Below are the code and all the weights of a small trained network. Each question names an input and a target symbol and asks about switching units off, where a switched-off unit gives its printed mean instead of its output.

import numpy as np


def w(rows, s, z=0):
    codes = np.array(rows[::2]) - 128.0
    scale = np.full(codes.shape[1], s)
    scale[-1] = z or s
    return codes * scale


def f(y):
    return np.maximum(y, 0)


def softmax(a):
    e = np.exp(a - a.max(-1, keepdims=True))
    return e / e.sum(-1, keepdims=True)


def log_softmax(a):
    a = a - a.max(-1, keepdims=True)
    return a - np.log(np.exp(a).sum(-1, keepdims=True))


def net(x, mask):
    ids = ['ΓΘΛΦΨΩαβδεηξσ'.index(c) for c in x.split()]
    T = len(ids)
    res = E[ids] + P[:T]
    u = 0
    for l in range(2):
        q, k, v = (res @ M[l].T for M in (Q, K, V))
        z = softmax(np.where(np.tri(T) > 0, q @ k.T / 2**0.5, -1e9)) @ v
        res = res + np.where(mask[u], z, O[l][:, -1]) @ O[l][:, :-1]
        u += 1
        y = f(res @ A[l][:, :-1].T + A[l][:, -1])
        res = res + np.where(mask[u : u + 12], y, B[l][:, -1]) @ B[l][:, :-1]
        u += 12
    return log_softmax(res[-1] @ U[:, :-1].T + U[:, -1])


Q, K, V, O, A, B = {}, {}, {}, {}, {}, {}
E = w([
[195,119,111,112,131,169,123],'Γ',
[123,115,141,108,215,110,94],'Θ',
[134,82,165,59,88,112,160],'Λ',
[163,147,65,141,145,46,145],'Φ',
[65,101,194,181,126,2,120],'Ψ',
[75,145,42,221,88,189,114],'Ω',
[82,84,41,136,87,105,227],'α',
[104,161,168,191,90,129,65],'β',
[72,82,41,120,9,168,102],'δ',
[128,134,215,87,99,174,22],'ε',
[164,180,129,128,171,121,140],'η',
[134,62,48,115,138,52,118],'ξ',
[163,223,66,161,40,182,173],'σ',
],0.018)
P = w([
[209,77,106,251,18,175,111],'0',
[182,71,114,185,99,167,120],'1',
[156,103,81,163,82,140,108],'2',
[133,123,63,146,79,123,93],'3',
[110,138,55,127,86,116,84],'4',
[108,140,49,76,139,131,104],'5',
[98,161,43,59,141,130,101],'6',
],0.011)
Q[0] = w([
[76,146,249,135,146,178,199],'0.h0',
[106,115,143,162,143,147,216],'0.h0',
],0.013)
K[0] = w([
[225,71,128,158,119,117,116],'0.h0',
[159,88,149,248,114,178,152],'0.h0',
],0.011)
V[0] = w([
[56,65,230,131,105,177,97],'0.h0',
[105,105,208,181,217,168,1],'0.h0',
],0.0046)
O[0] = w([
[4,198,122,112,100,98,167,66],'0.h0',
[168,101,114,248,175,167,96,2],'0.h0',
],0.011,0.0021)
A[0] = w([
[96,123,191,164,159,90,156,141],'0.n0',
[152,113,79,84,155,191,103,44],'0.n1',
[120,149,74,149,112,187,169,207],'0.n2',
[154,103,120,53,124,120,157,209],'0.n3',
[103,107,126,176,139,145,109,94],'0.n4',
[136,168,141,145,61,119,171,142],'0.n5',
[122,122,123,108,152,120,7,219],'0.n6',
[97,128,200,156,123,167,79,203],'0.n7',
[125,192,112,101,86,190,120,94],'0.n8',
[172,109,120,141,152,126,81,97],'0.n9',
[170,179,89,100,123,98,127,49],'0.n10',
[121,93,154,113,79,193,154,3],'0.n11',
],0.013,0.0024)
B[0] = w([
[140,85,90,154,98,42,150,160],'0.n0',
[130,105,94,152,122,44,73,192],'0.n1',
[59,226,94,84,128,108,188,254],'0.n2',
[137,120,124,100,50,160,119,216],'0.n3',
[109,255,126,114,97,108,168,189],'0.n4',
[197,145,165,91,166,170,143,202],'0.n5',
[219,129,88,101,184,108,128,222],'0.n6',
[255,127,48,125,136,147,121,181],'0.n7',
[149,148,116,142,166,71,102,224],'0.n8',
[167,76,53,182,121,112,220,177],'0.n9',
[107,128,174,153,193,171,69,182],'0.n10',
[125,102,71,141,63,29,124,176],'0.n11',
],0.0074,0.0089)
Q[1] = w([
[134,204,56,160,66,34,71],'1.h0',
[150,186,62,163,147,138,1],'1.h0',
],0.0098)
K[1] = w([
[48,152,185,60,202,76,85],'1.h0',
[124,156,36,114,201,64,3],'1.h0',
],0.0057)
V[1] = w([
[104,159,37,173,9,67,114],'1.h0',
[123,255,82,46,166,143,199],'1.h0',
],0.0072)
O[1] = w([
[3,97,252,150,248,183,100,250],'1.h0',
[155,106,174,133,68,11,173,187],'1.h0',
],0.0066,0.023)
A[1] = w([
[112,75,118,139,108,117,35,97],'1.n0',
[45,159,137,133,139,64,165,110],'1.n1',
[127,132,85,101,192,182,82,119],'1.n2',
[153,116,122,98,217,197,85,124],'1.n3',
[135,83,135,92,98,114,90,67],'1.n4',
[99,73,193,164,126,126,100,149],'1.n5',
[177,62,105,191,130,95,92,147],'1.n6',
[103,83,100,178,143,82,120,132],'1.n7',
[228,77,142,104,127,197,85,250],'1.n8',
[179,145,213,127,144,161,113,123],'1.n9',
[97,107,85,86,156,96,116,255],'1.n10',
[133,152,2,162,191,130,116,136],'1.n11',
],0.011,0.0055)
B[1] = w([
[188,135,152,133,103,85,135,160],'1.n0',
[177,133,21,188,73,81,79,253],'1.n1',
[81,116,179,246,162,147,72,156],'1.n2',
[90,83,149,153,148,144,4,165],'1.n3',
[149,243,95,81,132,136,174,142],'1.n4',
[113,78,188,47,162,77,170,191],'1.n5',
[224,158,40,158,132,131,197,182],'1.n6',
[179,127,149,95,255,157,166,188],'1.n7',
[192,52,155,5,59,246,111,174],'1.n8',
[226,117,180,84,78,66,89,143],'1.n9',
[127,128,199,196,72,165,174,202],'1.n10',
[60,193,136,128,168,177,148,184],'1.n11',
],0.0074,0.021)
U = w([
[119,112,135,109,140,162,129,213],'Γ',
[128,176,21,85,169,174,204,109],'Θ',
[117,137,118,75,141,137,76,253],'Λ',
[201,48,25,124,78,132,54,68],'Φ',
[28,216,178,115,207,160,61,137],'Ψ',
[173,99,120,59,227,46,140,82],'Ω',
[125,131,173,45,77,160,123,229],'α',
[135,194,222,195,122,174,181,112],'β',
[59,81,191,106,126,75,2,116],'δ',
[56,228,104,183,163,125,159,82],'ε',
[154,78,64,172,13,193,255,220],'η',
[122,47,136,197,89,154,33,46],'ξ',
[223,158,55,34,114,75,175,51],'σ',
],0.0079,0.0052)

Each question gives the input, a string of symbols that net reads in full, and the target symbol t.
The units are the heads (2 rows each of Q, K, V and O) and the neurons (one row each of A and B). Each row of codes is followed by its name. A weight is (code - 128) times the scale printed after its matrix; where a second scale follows, it is the last column's (O, A, B and U).
mask holds one flag per unit, layer by layer, with each layer's heads first. A switched-off unit (its flag False) gives its mean, the last column of its rows in O or B, instead of its output. The means were averaged over made-up inputs and are rounded, as every weight is.
A unit's drop is (log p(t) with every unit on - log p(t) with that unit switched off) / (log p(t) with every unit on - log p(t) with every unit switched off).
The circuit of an input: a set's keep is (log p(t) with only the set's units on - log p(t) with every unit switched off) / (log p(t) with every unit on - log p(t) with every unit switched off). Starting from the 12 units with the biggest drops (on a tie, the unit counted first), units are removed one at a time, each time the one whose removal leaves the highest keep (on an exact tie, the one counted first), for as long as the keep stays at least 0.8.
units of the circuit, in order: the units of the circuit, biggest drop first
most important unit: the unit with the biggest drop
top k neurons: the k neurons with the biggest drops, biggest first
top k neurons in layer l: the k neurons of layer l with the biggest drops, biggest first
input Φ Φ ξ Γ, target ξ: top 2 neurons in layer 0	(0.n5; 0.n2)
input σ η δ ξ, target δ: units of the circuit, in order	(1.h0; 0.h0; 0.n3; 1.n6)
input Ω η Λ Ω Ω Ω σ, target σ: top 3 neurons	(0.n2; 0.n8; 0.n5)
input Ω Θ β Θ Φ, target Θ: top 2 neurons	(1.n6; 0.n6)
input α Φ ξ Γ, target ξ: top 4 neurons	(1.n2; 0.n2; 1.n3; 1.n1)
input β Θ δ Φ Ψ σ, target σ: top 4 neurons in layer 0	(0.n8; 0.n10; 0.n2; 0.n1)
input Θ ξ δ Φ α η, target α: most important unit	1.h0
input δ Φ α β η ξ, target η: units of the circuit, in order	(1.n10; 1.n5)
input ξ Ω σ Φ η, target Φ: top 3 neurons in layer 0	(0.n2; 0.n10; 0.n4)
input Ω Ψ Φ δ Ω σ Γ, target σ: top 4 neurons	(0.n8; 0.n1; 0.n9; 0.n2)
input Φ Ω Φ β, target Φ: units of the circuit, in order	(0.n2; 0.n7; 0.n6; 0.h0)
input σ η η, target η: units of the circuit, in order	(1.h0; 1.n5; 1.n7)
input Ω Ψ δ σ β, target σ: top 3 neurons	(0.n10; 0.n8; 0.n5)
input Ω Ω δ α ξ, target α: most important unit	0.h0
input η β Θ β δ ε, target Φ: units of the circuit, in order	(1.h0; 0.n2)
input Ω Ψ ξ Ψ Θ Φ Φ, target Φ: units of the circuit, in order	(0.h0; 0.n2; 1.h0)
input Ω δ δ, target δ: units of the circuit, in order	(1.h0; 0.n11; 1.n5)
input Ψ Ψ Θ Γ, target Θ: top 4 neurons	(0.n1; 0.n6; 1.n11; 1.n6)
input Ω Ω η Ω Φ Φ, target Φ: top 2 neurons	(0.n10; 0.n2)
input η Ω ε Φ Ψ Φ, target Ψ: most important unit	1.n1
input σ σ Θ Λ Φ β, target Φ: units of the circuit, in order	(0.n2; 1.h0)
input Ψ Φ Φ Ω Γ, target Ω: top 2 neurons	(0.n9; 0.n2)
input η Θ σ σ ε, target Φ: units of the circuit, in order	(0.n2; 1.h0)
